Below are the code and all the weights of a small trained network. Each question names an input and a target symbol and asks about switching units off, where a switched-off unit gives its printed mean instead of its output.

import numpy as np


def w(rows, s, z=0):
    codes = np.array(rows[::2]) - 128.0
    scale = np.full(codes.shape[1], s)
    scale[-1] = z or s
    return codes * scale


def f(y):
    return y / 2 * (1 + np.tanh(0.7978845608 * (y + 0.044715 * y**3)))


def softmax(a):
    e = np.exp(a - a.max(-1, keepdims=True))
    return e / e.sum(-1, keepdims=True)


def log_softmax(a):
    a = a - a.max(-1, keepdims=True)
    return a - np.log(np.exp(a).sum(-1, keepdims=True))


def net(x, mask):
    ids = ['γδεζηθλξστφψω'.index(c) for c in x.split()]
    T = len(ids)
    res = E[ids] + P[:T]
    r = res
    for j in range(3):
        rows = slice(3 * j, 3 * j + 3)
        q, k, v = (r @ M[0][rows].T for M in (Q, K, V))
        z = softmax(np.where(np.tri(T) > 0, q @ k.T / 3**0.5, -1e9)) @ v
        o = O[0][rows]
        res = res + np.where(mask[j], z, o[:, -1]) @ o[:, :-1]
    y = f(res @ A[0][:, :-1].T + A[0][:, -1])
    res = res + np.where(mask[3:15], y, B[0][:, -1]) @ B[0][:, :-1]
    return log_softmax(res[-1] @ U[:, :-1].T + U[:, -1])


Q, K, V, O, A, B = {}, {}, {}, {}, {}, {}
E = w([
[113,203,149,55,118,154,75,83,206,156,144,138],'γ',
[119,97,116,73,41,113,95,206,137,139,75,112],'δ',
[175,129,141,92,19,41,145,162,150,102,133,114],'ε',
[149,135,110,154,216,35,95,93,107,240,196,60],'ζ',
[55,152,80,60,137,104,233,161,120,163,129,96],'η',
[181,100,131,120,48,107,205,149,210,129,59,124],'θ',
[127,105,207,74,169,122,117,136,151,122,83,157],'λ',
[145,100,101,23,76,66,101,231,120,93,89,137],'ξ',
[22,149,195,140,124,116,179,135,44,106,144,139],'σ',
[184,160,167,126,126,174,123,182,170,159,181,89],'τ',
[126,126,148,131,6,135,120,177,133,137,59,100],'φ',
[141,172,167,99,146,131,143,135,124,90,141,51],'ψ',
[148,151,134,136,153,250,192,111,74,87,162,210],'ω',
],0.018)
P = w([
[127,194,62,134,68,133,160,186,108,34,1,208],'0',
[126,171,104,110,65,131,144,178,138,51,48,187],'1',
[136,153,134,97,74,131,137,166,148,79,74,168],'2',
[140,122,167,88,84,137,124,143,143,104,99,150],'3',
[119,120,179,74,92,127,148,136,154,130,132,127],'4',
[119,92,204,57,99,141,147,115,155,155,166,107],'5',
[111,54,231,48,112,153,123,104,153,180,201,89],'6',
[95,21,252,33,122,154,126,81,155,201,242,63],'7',
],0.0096)
Q[0] = w([
[210,120,203,97,104,79,2,139,187,174,122,104],'h0',
[134,192,173,37,38,82,171,170,153,116,127,40],'h0',
[161,135,47,179,162,236,124,69,130,146,180,190],'h0',
[149,124,154,175,242,220,126,82,95,65,101,209],'h1',
[205,157,187,82,112,139,88,146,190,127,113,55],'h1',
[83,122,206,63,20,105,95,168,156,99,68,171],'h1',
[111,156,216,139,193,231,99,123,105,10,117,190],'h2',
[167,160,185,114,102,161,130,142,122,81,239,109],'h2',
[184,186,175,189,218,201,89,62,175,74,158,193],'h2',
],0.07)
K[0] = w([
[187,94,112,176,228,44,42,90,128,188,104,118],'h0',
[89,116,141,105,183,140,113,101,104,196,213,79],'h0',
[157,131,73,124,35,122,78,148,115,82,92,154],'h0',
[131,89,191,59,16,149,130,169,145,53,49,153],'h1',
[184,80,132,158,196,87,88,106,102,146,129,89],'h1',
[82,99,211,53,159,168,137,56,150,156,207,145],'h1',
[125,70,220,89,129,255,120,115,118,62,156,169],'h2',
[146,137,158,103,90,164,134,68,157,141,153,37],'h2',
[170,97,179,76,75,196,98,163,172,101,118,108],'h2',
],0.074)
V[0] = w([
[176,77,65,77,151,99,146,44,112,56,110,77],'h0',
[133,182,76,137,61,144,62,56,114,121,184,124],'h0',
[153,199,220,48,180,108,87,95,185,140,107,208],'h0',
[181,122,68,57,147,210,147,164,92,174,164,148],'h1',
[184,207,216,170,169,142,114,174,63,80,107,129],'h1',
[128,114,81,110,101,82,129,82,46,121,133,250],'h1',
[131,97,133,148,134,111,136,156,147,123,148,122],'h2',
[181,98,140,105,73,120,114,94,110,121,123,120],'h2',
[183,67,134,143,137,117,74,77,119,136,122,134],'h2',
],0.016)
O[0] = w([
[190,156,198,115,150,151,159,150,140,111,74,87,124],'h0',
[147,147,73,119,126,155,87,73,64,134,159,46,72],'h0',
[103,105,132,150,254,114,126,85,86,201,182,148,254],'h0',
[181,141,78,117,115,103,178,179,88,219,160,106,117],'h1',
[164,52,167,116,75,161,108,117,74,150,135,98,211],'h1',
[72,105,140,147,204,143,149,159,149,159,236,70,19],'h1',
[133,116,125,150,121,159,137,162,132,119,135,132,114],'h2',
[114,109,110,113,181,196,89,133,97,83,109,147,135],'h2',
[97,139,126,201,133,146,94,189,133,137,89,91,36],'h2',
],0.0065,0.0094)
A[0] = w([
[97,181,159,240,66,206,118,122,92,156,105,78,11],'n0',
[162,217,16,249,186,66,140,163,72,68,4,164,6],'n1',
[148,160,95,160,110,69,90,152,151,119,100,81,111],'n2',
[145,64,88,108,130,109,78,140,241,106,134,123,13],'n3',
[167,129,63,157,103,125,116,139,108,151,123,161,33],'n4',
[125,127,158,159,169,139,111,111,144,149,152,105,59],'n5',
[97,152,86,113,83,156,51,215,152,119,121,75,32],'n6',
[70,112,95,127,154,146,149,217,122,99,106,79,66],'n7',
[99,82,90,220,75,210,81,164,178,129,92,61,77],'n8',
[166,153,108,180,124,221,138,120,170,84,143,179,86],'n9',
[176,203,122,151,113,195,53,113,245,132,154,116,75],'n10',
[149,130,76,137,142,90,126,128,136,4,162,77,71],'n11',
],0.015,0.011)
B[0] = w([
[148,135,203,178,150,67,147,93,8,46,180,164,129],'n0',
[108,137,126,36,204,232,139,18,75,139,182,201,172],'n1',
[103,130,107,178,100,102,135,146,125,143,121,118,208],'n2',
[118,175,145,163,116,124,183,111,99,83,142,155,143],'n3',
[117,168,147,161,110,148,68,148,180,94,158,168,177],'n4',
[132,150,118,161,89,143,136,163,145,76,91,127,253],'n5',
[154,49,63,167,180,151,125,98,163,42,170,138,178],'n6',
[121,165,123,110,148,159,103,180,60,113,108,157,162],'n7',
[55,156,133,47,71,166,128,145,175,231,94,103,156],'n8',
[147,123,121,162,142,156,131,164,116,167,136,96,159],'n9',
[151,123,101,105,109,91,111,125,110,152,187,169,164],'n10',
[112,179,169,147,172,134,104,136,180,144,156,100,157],'n11',
],0.017,0.0042)
U = w([
[95,173,93,162,181,118,78,47,68,173,86,121,254],'γ',
[163,105,122,162,159,125,127,124,104,58,111,152,72],'δ',
[128,167,204,132,165,157,95,123,156,103,126,72,127],'ε',
[142,99,140,248,92,63,111,133,120,138,61,79,208],'ζ',
[121,184,145,118,99,118,203,144,156,169,51,162,51],'η',
[168,117,170,199,122,229,183,113,98,143,102,166,53],'θ',
[88,24,231,171,183,102,98,111,146,155,70,198,105],'λ',
[103,157,154,130,142,145,108,182,37,123,78,151,53],'ξ',
[33,100,204,182,66,144,143,85,59,98,141,148,51],'σ',
[160,145,151,158,88,139,59,119,120,149,125,207,74],'τ',
[119,93,119,120,122,192,117,121,155,139,76,129,70],'φ',
[195,96,193,92,114,140,94,60,88,86,3,87,219],'ψ',
[204,75,163,164,123,181,156,174,91,189,166,112,119],'ω',
],0.0044,0.0061)

Each question gives the input, a string of symbols that net reads in full, and the target symbol t.
The units are the heads (3 rows each of Q, K, V and O) and the neurons (one row each of A and B). Each row of codes is followed by its name. A weight is (code - 128) times the scale printed after its matrix; where a second scale follows, it is the last column's (O, A, B and U).
mask holds one flag per unit, heads first, then neurons. A switched-off unit (its flag False) gives its mean, the last column of its rows in O or B, instead of its output. The means were averaged over made-up inputs and are rounded, as every weight is.
A unit's drop is (log p(t) with every unit on - log p(t) with that unit switched off) / (log p(t) with every unit on - log p(t) with every unit switched off).
The circuit of an input: a set's keep is (log p(t) with only the set's units on - log p(t) with every unit switched off) / (log p(t) with every unit on - log p(t) with every unit switched off). Starting from the 12 units with the biggest drops (on a tie, the unit counted first), units are removed one at a time, each time the one whose removal leaves the highest keep (on an exact tie, the one counted first), for as long as the keep stays at least 0.8.
circuit, biggest first: the units of the circuit, biggest drop first
most important unit: the unit with the biggest drop
top k neurons: the k neurons with the biggest drops, biggest first
heads that matter: for each layer, one digit per head in row order, 1 if its drop is at least 0.15 and else 0, layers parted by /
drop when u is switched off: that unit's drop, to one decimal
input ω ζ σ δ, target φ: heads that matter	101
input ψ ψ τ σ λ γ δ ε, target γ: most important unit	h0
input ζ σ λ ψ ψ ψ λ λ, target ψ: circuit, biggest first	(h0; h1)
input λ λ ψ ζ η, target ξ: heads that matter	001
input λ ω ψ, target ψ: heads that matter	010
input ψ λ ψ ψ ω δ ζ ξ, target δ: heads that matter	011
input ω σ ξ, target σ: heads that matter	111
input ζ ω θ γ ψ ψ, target ε: circuit, biggest first	(h1; h0; n11)
input ψ ζ ψ λ ζ δ, target ζ: top 2 neurons	(n2; n1)
input ζ ψ σ λ λ ε, target ζ: top 2 neurons	(n2; n1)
input η η ε δ φ, target η: heads that matter	111
input ψ τ δ ξ, target τ: circuit, biggest first	(n4; h1; h0)
input γ σ ψ φ δ ζ η ζ, target ζ: top 2 neurons	(n5; n2)
input ψ λ δ, target λ: most important unit	h0
input ξ τ ψ τ δ δ, target τ: circuit, biggest first	(h1; n4; h0)
input φ ψ ω ε η ε, target η: circuit, biggest first	(h1; h0)
input λ λ ψ ψ ψ ω φ, target ω: heads that matter	010
input ε ζ ζ, target ζ: top 2 neurons	(n2; n5)
input ζ ψ δ, target φ: circuit, biggest first	(n8; n6; h0; h2)
input ψ ξ δ ω γ φ, target γ: circuit, biggest first	(h0)
input λ λ τ ψ ζ ξ, target δ: circuit, biggest first	(n6; h2; h0)
input ζ ψ τ, target ω: heads that matter	100
input ζ λ ω ψ ε ψ φ θ, target η: top 3 neurons	(n8; n3; n6)
input η η ε λ δ, target λ: drop when h0 is switched off	1.0
input λ λ δ ψ ψ φ, target ψ: drop when h1 is switched off	0.6
input ζ σ δ ψ, target ε: drop when n11 is switched off	0.6
input ζ δ ζ ξ, target ζ: drop when n2 is switched off	0.5
input η ω η σ ω δ, target ω: circuit, biggest first	(h1)
